Below are the code and all the weights of a small trained network. Each question names an input and a class and asks about switching units off, where a switched-off unit gives its printed mean instead of its output.

import numpy as np


def w(rows, s, z=0):
    codes = np.array(rows[::2]) - 128.0
    scale = np.full(codes.shape[1], s)
    scale[-1] = z or s
    return codes * scale


def f(y):
    return y / 2 * (1 + np.tanh(0.7978845608 * (y + 0.044715 * y**3)))


def log_softmax(a):
    a = a - a.max(-1, keepdims=True)
    return a - np.log(np.exp(a).sum(-1, keepdims=True))


def net(x, mask):
    res = np.array(x, float).reshape(1, 8) / 4 @ E
    y = f(res @ A[0][:, :-1].T + A[0][:, -1])
    res = res + np.where(mask, y, B[0][:, -1]) @ B[0][:, :-1]
    return log_softmax(res[-1] @ U[:, :-1].T + U[:, -1])


A, B = {}, {}
E = w([
[150,121,162,115,85,106,194,88,111,162],'x0',
[133,133,118,151,147,140,141,156,124,137],'x1',
[121,158,133,87,85,104,130,123,72,117],'x2',
[104,170,234,215,51,248,64,126,90,41],'x3',
[2,124,71,241,64,119,96,63,52,197],'x4',
[132,151,108,144,128,122,120,174,99,115],'x5',
[139,128,89,168,133,157,139,145,155,106],'x6',
[153,136,106,130,114,160,99,143,117,149],'x7',
],0.0084)
A[0] = w([
[63,156,65,168,126,95,129,85,129,195,149],'N1',
[141,90,2,77,170,65,158,113,117,160,254],'N2',
[97,170,155,214,63,185,102,112,109,114,123],'N3',
[133,109,126,8,157,58,175,159,201,137,208],'N4',
[215,192,157,46,118,177,110,125,174,120,235],'N5',
[66,89,48,110,101,148,134,120,121,128,126],'N6',
[16,111,109,174,91,130,115,126,114,204,166],'N7',
[152,177,234,176,139,160,131,119,118,67,177],'N8',
],0.0097,0.0077)
B[0] = w([
[141,75,58,91,97,50,53,43,110,160,214],'N1',
[173,149,56,62,215,31,127,152,69,183,253],'N2',
[128,83,202,223,68,93,101,77,182,135,225],'N3',
[144,151,66,160,180,164,154,203,149,156,237],'N4',
[182,142,155,123,132,159,201,174,158,101,240],'N5',
[132,108,121,160,154,104,109,90,111,169,168],'N6',
[75,90,164,95,124,2,88,6,159,142,234],'N7',
[157,53,232,152,91,225,139,164,143,94,223],'N8',
],0.0094,0.014)
U = w([
[175,220,46,85,189,150,145,249,146,149,253],'0',
[97,138,17,75,153,73,64,25,88,181,57],'1',
[165,153,253,83,104,243,130,201,130,49,104],'2',
[1,149,217,169,52,117,66,44,158,154,36],'3',
],0.0073,0.0024)

Each question gives the input, the list of numbers given to net, and the class t.
The units are the neurons (one row each of A and B). Each row of codes is followed by its name. A weight is (code - 128) times the scale printed after its matrix; where a second scale follows, it is the last column's (A, B and U).
mask holds one flag per neuron, in row order. A switched-off neuron (its flag False) gives its mean, the last column of its row in B, instead of its output. The means were averaged over made-up inputs and are rounded, as every weight is.
A unit's drop is (log p(t) with every unit on - log p(t) with that unit switched off) / (log p(t) with every unit on - log p(t) with every unit switched off).
The circuit of an input: a set's keep is (log p(t) with only the set's units on - log p(t) with every unit switched off) / (log p(t) with every unit on - log p(t) with every unit switched off). Starting from all 8 units, units are removed one at a time, each time the one whose removal leaves the highest keep (on an exact tie, the one counted first), for as long as the keep stays at least 0.8.
units of the circuit, in order: the units of the circuit, biggest drop first
top k neurons: the k neurons with the biggest drops, biggest first
drop when u is switched off: that unit's drop, to one decimal
input [-3,7,2,1,-2,4,5,-5], class 2: top 3 neurons -> [N2; N4; N1]
input [-8,-2,5,-4,0,-2,8,-5], class 0: top 4 neurons -> [N7; N4; N3; N1]
input [-3,8,-6,1,4,2,1,-8], class 3: top 2 neurons -> [N2; N4]
input [0,-2,3,-1,-8,-5,-5,-4], class 0: units of the circuit, in order -> [N4]
input [-6,-4,2,2,0,4,7,5], class 2: top 3 neurons -> [N7; N1; N2]
input [-8,4,8,1,8,-6,-5,0], class 3: top 3 neurons -> [N2; N3; N4]
input [8,-8,3,8,0,-7,5,-3], class 2: top 2 neurons -> [N8; N7]
input [8,-3,-7,-4,0,0,0,1], class 0: top 2 neurons -> [N7; N4]
input [-4,1,-6,1,-4,2,-3,-2], class 2: top 2 neurons -> [N2; N1]
input [8,2,8,-1,-1,-8,0,8], class 0: drop when N4 is switched off -> 0.0
input [-2,-6,-1,6,-1,-6,-6,-8], class 2: drop when N7 is switched off -> 0.1
input [-4,6,8,1,-2,2,-2,-2], class 2: drop when N2 is switched off -> 0.6
